Below is a small trained network, with its code and all its weights. Each question gives an input and a class and asks what happens when units are switched off, that is, made to give their printed mean instead of their output.

import numpy as np


def w(rows, s, z=0):
    codes = np.array(rows[::2]) - 128.0
    scale = np.full(codes.shape[1], s)
    scale[-1] = z or s
    return codes * scale


def norm(h):
    return h / np.sqrt((h * h).mean(-1, keepdims=True) + 1e-5)


def f(y):
    return np.maximum(y, 0)


def log_softmax(a):
    a = a - a.max(-1, keepdims=True)
    return a - np.log(np.exp(a).sum(-1, keepdims=True))


def net(x, mask):
    res = np.array(x, float).reshape(1, 8) / 4 @ E
    u = 0
    for l in range(4):
        y = f(norm(res) @ A[l][:, :-1].T + A[l][:, -1])
        res = res + np.where(mask[u : u + 5], y, B[l][:, -1]) @ B[l][:, :-1]
        u += 5
    return log_softmax(norm(res)[-1] @ U[:, :-1].T + U[:, -1])


A, B = {}, {}
E = w([
[118,121,129,114,132,128,122,117,135,106,128,124],'x0',
[52,81,115,116,171,44,194,113,155,189,79,144],'x1',
[127,134,128,125,136,127,134,123,128,123,133,129],'x2',
[119,177,1,172,163,149,105,151,137,83,34,138],'x3',
[117,201,125,76,124,166,91,64,185,210,125,176],'x4',
[140,127,122,136,138,130,132,126,125,134,137,138],'x5',
[131,116,134,138,124,128,114,147,138,142,125,132],'x6',
[54,121,126,97,120,166,139,175,65,129,148,183],'x7',
],0.0041)
A[0] = w([
[122,149,115,70,101,160,98,90,152,160,124,192,72],'0.n0',
[53,103,122,116,193,62,152,131,133,157,94,139,110],'0.n1',
[190,178,121,99,120,252,32,161,85,89,199,68,52],'0.n2',
[78,132,126,83,106,161,130,177,53,118,105,199,67],'0.n3',
[62,129,148,105,139,178,134,166,129,116,159,171,1],'0.n4',
],0.0041,0.0029)
B[0] = w([
[32,156,130,172,125,143,55,131,137,169,150,69,192],'0.n0',
[147,114,110,165,57,133,153,42,115,95,127,212,231],'0.n1',
[110,107,144,180,42,52,131,102,157,99,89,252,253],'0.n2',
[174,117,115,117,106,222,160,155,193,109,145,98,195],'0.n3',
[142,150,99,155,154,206,216,114,149,145,186,136,150],'0.n4',
],0.0047,0.0035)
A[1] = w([
[156,4,133,127,149,81,192,213,61,29,120,47,28],'1.n0',
[54,147,85,79,114,166,142,214,37,153,176,183,96],'1.n1',
[93,112,185,151,120,139,169,80,156,90,153,136,109],'1.n2',
[250,153,145,128,157,33,109,88,244,118,95,43,58],'1.n3',
[128,112,209,82,167,110,95,127,93,150,161,95,2],'1.n4',
],0.0035,0.0019)
B[1] = w([
[46,190,133,224,164,158,47,86,44,245,163,100,252],'1.n0',
[155,47,167,125,138,129,218,121,193,86,169,1,199],'1.n1',
[209,143,100,158,125,108,127,193,58,189,97,128,211],'1.n2',
[67,50,137,135,117,245,251,133,149,64,172,87,236],'1.n3',
[156,115,185,25,165,82,75,175,71,111,39,128,156],'1.n4',
],0.0049,0.0032)
A[2] = w([
[145,135,124,63,181,46,107,154,143,85,126,120,2],'2.n0',
[104,171,48,109,149,171,123,243,183,64,40,147,52],'2.n1',
[100,132,4,178,189,138,88,152,134,67,45,121,121],'2.n2',
[152,61,245,76,86,85,100,165,98,128,157,161,95],'2.n3',
[66,233,166,53,167,173,62,132,224,202,163,108,25],'2.n4',
],0.0036,0.001)
B[2] = w([
[108,52,151,107,67,52,141,62,205,103,138,108,128],'2.n0',
[250,76,182,3,230,99,157,69,76,192,156,137,215],'2.n1',
[202,171,204,3,188,87,101,255,105,193,199,100,254],'2.n2',
[207,247,59,21,206,81,140,136,157,89,79,83,248],'2.n3',
[57,100,124,230,227,81,69,50,5,89,105,15,215],'2.n4',
],0.0036,0.003)
A[3] = w([
[106,161,133,139,165,196,52,5,195,197,113,90,20],'3.n0',
[181,114,218,41,97,62,159,92,101,186,176,59,171],'3.n1',
[126,97,122,149,121,237,197,146,198,62,118,67,254],'3.n2',
[171,81,135,221,81,117,55,207,55,67,158,107,85],'3.n3',
[36,24,95,132,136,3,223,108,150,197,53,197,32],'3.n4',
],0.0036,0.00079)
B[3] = w([
[69,91,128,221,117,104,172,180,67,121,134,99,212],'3.n0',
[164,146,3,97,210,154,87,197,136,115,59,148,253],'3.n1',
[108,53,180,57,91,185,162,143,177,252,163,131,204],'3.n2',
[37,154,115,130,119,84,124,29,169,124,92,142,215],'3.n3',
[173,186,191,127,13,130,50,115,171,36,148,189,231],'3.n4',
],0.0057,0.0043)
U = w([
[176,183,168,151,2,87,78,78,182,25,116,244,254],'0',
[3,154,113,249,179,93,83,85,53,175,125,60,120],'1',
[235,171,72,1,250,94,111,189,119,161,84,117,7],'2',
[122,23,163,98,107,240,244,121,205,162,175,96,105],'3',
],0.008,0.00097)

Each question gives the input, the list of numbers given to net, and the class t.
The units are the neurons (one row each of A and B). Each row of codes is followed by its name. A weight is (code - 128) times the scale printed after its matrix; where a second scale follows, it is the last column's (A, B and U).
mask holds one flag per neuron, layer by layer. A switched-off neuron (its flag False) gives its mean, the last column of its row in B, instead of its output. The means were averaged over made-up inputs and are rounded, as every weight is.
A unit's drop is (log p(t) with every unit on - log p(t) with that unit switched off) / (log p(t) with every unit on - log p(t) with every unit switched off).
The circuit of an input: a set's keep is (log p(t) with only the set's units on - log p(t) with every unit switched off) / (log p(t) with every unit on - log p(t) with every unit switched off). Starting from the 12 units with the biggest drops (on a tie, the unit counted first), units are removed one at a time, each time the one whose removal leaves the highest keep (on an exact tie, the one counted first), for as long as the keep stays at least 0.8.
units of the circuit, in order: the units of the circuit, biggest drop first
most important unit: the unit with the biggest drop
top k neurons: the k neurons with the biggest drops, biggest first
k most important neurons of layer l: the k neurons of layer l with the biggest drops, biggest first
input [-1,4,-5,-1,2,-3,-3,-6], class 3: top 2 neurons	(1.n3 0.n2)
input [6,-4,-3,-7,-6,8,8,5], class 2: most important unit	2.n3
input [-5,-5,2,6,8,8,-8,8], class 1: top 2 neurons	(0.n0 2.n4)
input [1,6,-4,4,1,5,-8,-7], class 3: top 3 neurons	(1.n3 0.n2 3.n2)
input [1,1,-5,6,-4,2,1,8], class 3: units of the circuit, in order	(1.n1 3.n2)
input [3,4,-7,6,0,-6,5,8], class 3: units of the circuit, in order	(1.n1 0.n3)
input [8,4,-6,4,-4,5,-3,-4], class 0: top 2 neurons	(0.n1 0.n3)
input [-8,-7,-4,-5,-8,0,-4,-8], class 1: 2 most important neurons of layer 1	(1.n0 1.n1)
input [6,5,-8,-5,6,-4,2,2], class 1: top 2 neurons	(0.n0 0.n2)
input [2,5,-6,3,-1,4,8,6], class 3: 2 most important neurons of layer 0	(0.n3 0.n2)
input [4,-2,-4,4,-4,5,5,-7], class 3: top 2 neurons	(1.n3 3.n2)
input [4,4,-4,5,4,-4,-8,4], class 2: top 3 neurons	(2.n2 1.n0 0.n2)
input [-5,6,-3,-5,2,-3,-6,-3], class 0: top 2 neurons	(3.n4 0.n1)
input [-7,5,6,-8,-5,-6,2,-3], class 2: top neuron	(3.n1)
input [-8,2,-7,4,2,-2,1,-5], class 3: 2 most important neurons of layer 1	(1.n3 1.n2)
input [-7,-2,-6,-4,5,2,0,-5], class 1: units of the circuit, in order	(2.n4 3.n0)
input [-2,-6,6,-2,-1,1,-5,8], class 3: 2 most important neurons of layer 0	(0.n3 0.n4)
input [-5,3,6,-6,-1,7,3,-6], class 2: top 2 neurons	(3.n1 1.n4)
input [5,8,7,-7,-2,-8,-3,6], class 0: top 3 neurons	(3.n4 0.n1 2.n2)
input [4,4,0,4,0,-2,-1,-4], class 0: top 3 neurons	(0.n1 3.n4 2.n3)
input [4,6,1,8,-1,1,-6,1], class 2: top 2 neurons	(2.n2 0.n2)
input [7,-2,-5,-7,6,4,-2,4], class 2: units of the circuit, in order	(3.n1)
input [-8,5,-5,-3,6,4,0,-6], class 1: top 4 neurons	(0.n2 3.n0 2.n4 0.n0)
input [6,8,5,-2,1,-7,0,-8], class 0: 2 most important neurons of layer 1	(1.n1 1.n2)
input [4,-5,6,-7,-6,-4,-8,-1], class 2: 3 most important neurons of layer 3	(3.n1 3.n4 3.n0)
input [-1,5,7,2,-2,0,0,6], class 3: 2 most important neurons of layer 0	(0.n3 0.n2)
input [3,0,-4,-4,-8,-3,-2,6], class 1: 2 most important neurons of layer 1	(1.n0 1.n3)
input [4,7,7,7,-1,1,3,-4], class 0: 2 most important neurons of layer 3	(3.n4 3.n1)
